Below is a small trained network, with its code and all its weights. Each question gives an input and a class and asks what happens when units are switched off, that is, made to give their printed mean instead of their output.

import numpy as np


def w(rows, s, z=0):
    codes = np.array(rows[::2]) - 128.0
    scale = np.full(codes.shape[1], s)
    scale[-1] = z or s
    return codes * scale


def f(y):
    return y / 2 * (1 + np.tanh(0.7978845608 * (y + 0.044715 * y**3)))


def log_softmax(a):
    a = a - a.max(-1, keepdims=True)
    return a - np.log(np.exp(a).sum(-1, keepdims=True))


def net(x, mask):
    res = np.array(x, float).reshape(1, 7) / 4 @ E
    y = f(res @ A[0][:, :-1].T + A[0][:, -1])
    res = res + np.where(mask, y, B[0][:, -1]) @ B[0][:, :-1]
    return log_softmax(res[-1] @ U[:, :-1].T + U[:, -1])


A, B = {}, {}
E = w([
[128,135,152,99,112,159,85,197,119,9,94],'x0',
[129,134,126,129,128,136,129,124,134,127,126],'x1',
[253,151,144,116,95,47,113,113,163,130,77],'x2',
[118,131,134,119,126,115,124,124,124,128,128],'x3',
[134,210,63,180,64,126,76,93,55,116,157],'x4',
[135,124,130,130,131,129,130,131,121,128,130],'x5',
[130,143,133,128,133,137,134,117,131,124,126],'x6',
],0.013)
A[0] = w([
[130,134,138,107,118,153,95,172,123,40,100,172],'neuron 0',
[141,187,54,185,54,135,69,90,27,117,146,176],'neuron 1',
[133,126,125,141,152,100,148,87,140,201,173,220],'neuron 2',
[184,125,137,114,123,83,126,109,150,131,91,161],'neuron 3',
[248,149,139,106,87,54,113,115,164,138,69,179],'neuron 4',
[130,139,155,106,104,154,91,184,121,29,107,168],'neuron 5',
[130,118,107,145,138,105,170,75,131,244,157,246],'neuron 6',
[124,77,183,81,190,129,178,150,196,136,102,255],'neuron 7',
[167,130,146,118,116,98,133,129,154,121,97,145],'neuron 8',
[127,162,105,172,90,123,83,109,90,108,147,153],'neuron 9',
[36,109,118,132,142,199,130,145,92,140,171,240],'neuron 10',
[119,160,86,163,79,127,97,102,80,125,157,163],'neuron 11',
[75,133,112,127,153,163,143,144,121,128,164,205],'neuron 12',
[130,139,137,109,116,155,94,176,124,27,103,165],'neuron 13',
],0.011,0.0098)
B[0] = w([
[139,95,180,66,144,135,130,154,123,37,105,199],'neuron 0',
[169,164,108,116,53,113,116,85,63,107,211,253],'neuron 1',
[102,155,64,200,124,132,135,106,155,202,129,207],'neuron 2',
[165,171,103,149,96,156,79,172,204,142,101,186],'neuron 3',
[221,166,132,138,61,118,86,167,191,156,114,243],'neuron 4',
[166,90,181,45,114,154,107,155,126,18,117,208],'neuron 5',
[107,140,74,212,129,79,143,99,135,203,142,238],'neuron 6',
[54,79,161,159,194,141,109,150,199,161,45,252],'neuron 7',
[158,160,121,139,112,146,96,189,166,112,116,168],'neuron 8',
[147,125,120,91,75,140,113,103,94,108,178,191],'neuron 9',
[1,118,109,104,178,139,180,63,61,101,146,249],'neuron 10',
[126,161,88,131,98,116,152,124,103,106,196,202],'neuron 11',
[21,102,138,123,180,108,145,77,88,133,116,200],'neuron 12',
[132,102,170,71,114,151,94,141,107,50,118,203],'neuron 13',
],0.0097,0.02)
U = w([
[71,61,108,165,254,120,167,76,133,198,97,252],'0',
[146,138,95,206,131,134,99,170,208,209,45,108],'1',
[84,44,198,69,224,164,168,136,86,67,39,145],'2',
[184,107,166,82,153,159,101,228,212,75,58,134],'3',
[96,174,54,159,132,98,219,90,31,136,191,160],'4',
[225,183,72,158,62,85,124,108,137,176,182,93],'5',
[116,96,125,30,124,199,137,98,32,49,190,83],'6',
[237,142,156,69,49,136,65,154,87,74,142,46],'7',
],0.0057,0.002)

Each question gives the input, the list of numbers given to net, and the class t.
The units are the neurons (one row each of A and B). Each row of codes is followed by its name. A weight is (code - 128) times the scale printed after its matrix; where a second scale follows, it is the last column's (A, B and U).
mask holds one flag per neuron, in row order. A switched-off neuron (its flag False) gives its mean, the last column of its row in B, instead of its output. The means were averaged over made-up inputs and are rounded, as every weight is.
A unit's drop is (log p(t) with every unit on - log p(t) with that unit switched off) / (log p(t) with every unit on - log p(t) with every unit switched off).
The circuit of an input: a set's keep is (log p(t) with only the set's units on - log p(t) with every unit switched off) / (log p(t) with every unit on - log p(t) with every unit switched off). Starting from the 12 units with the biggest drops (on a tie, the unit counted first), units are removed one at a time, each time the one whose removal leaves the highest keep (on an exact tie, the one counted first), for as long as the keep stays at least 0.8.
units of the circuit, in order: the units of the circuit, biggest drop first
k most important neurons: the k neurons with the biggest drops, biggest first
drop of u: that unit's drop, to one decimal
input [1,4,5,1,0,-4,-2], class 3: units of the circuit, in order	(neuron 1; neuron 6)
input [1,-1,1,8,-7,-7,-1], class 3: 2 most important neurons	(neuron 10; neuron 6)
input [-5,-8,2,0,5,-2,6], class 5: units of the circuit, in order	(neuron 10)
input [1,5,-7,-5,-5,8,0], class 2: 2 most important neurons	(neuron 6; neuron 2)
input [1,-5,7,0,-2,4,-5], class 3: 2 most important neurons	(neuron 6; neuron 2)
input [-1,-5,0,5,-7,-4,0], class 0: 2 most important neurons	(neuron 4; neuron 7)
input [8,8,0,6,-3,4,-3], class 2: 2 most important neurons	(neuron 4; neuron 3)
input [0,8,-6,-7,1,-8,-5], class 4: 2 most important neurons	(neuron 7; neuron 5)
input [-1,6,1,-7,2,-5,-8], class 5: 3 most important neurons	(neuron 10; neuron 12; neuron 7)
input [6,3,-3,3,0,-8,6], class 2: drop of neuron 11	0.1
input [6,-2,-8,1,0,-2,5], class 2: drop of neuron 1	0.4
input [0,8,6,0,-5,8,6], class 1: drop of neuron 13	0.1
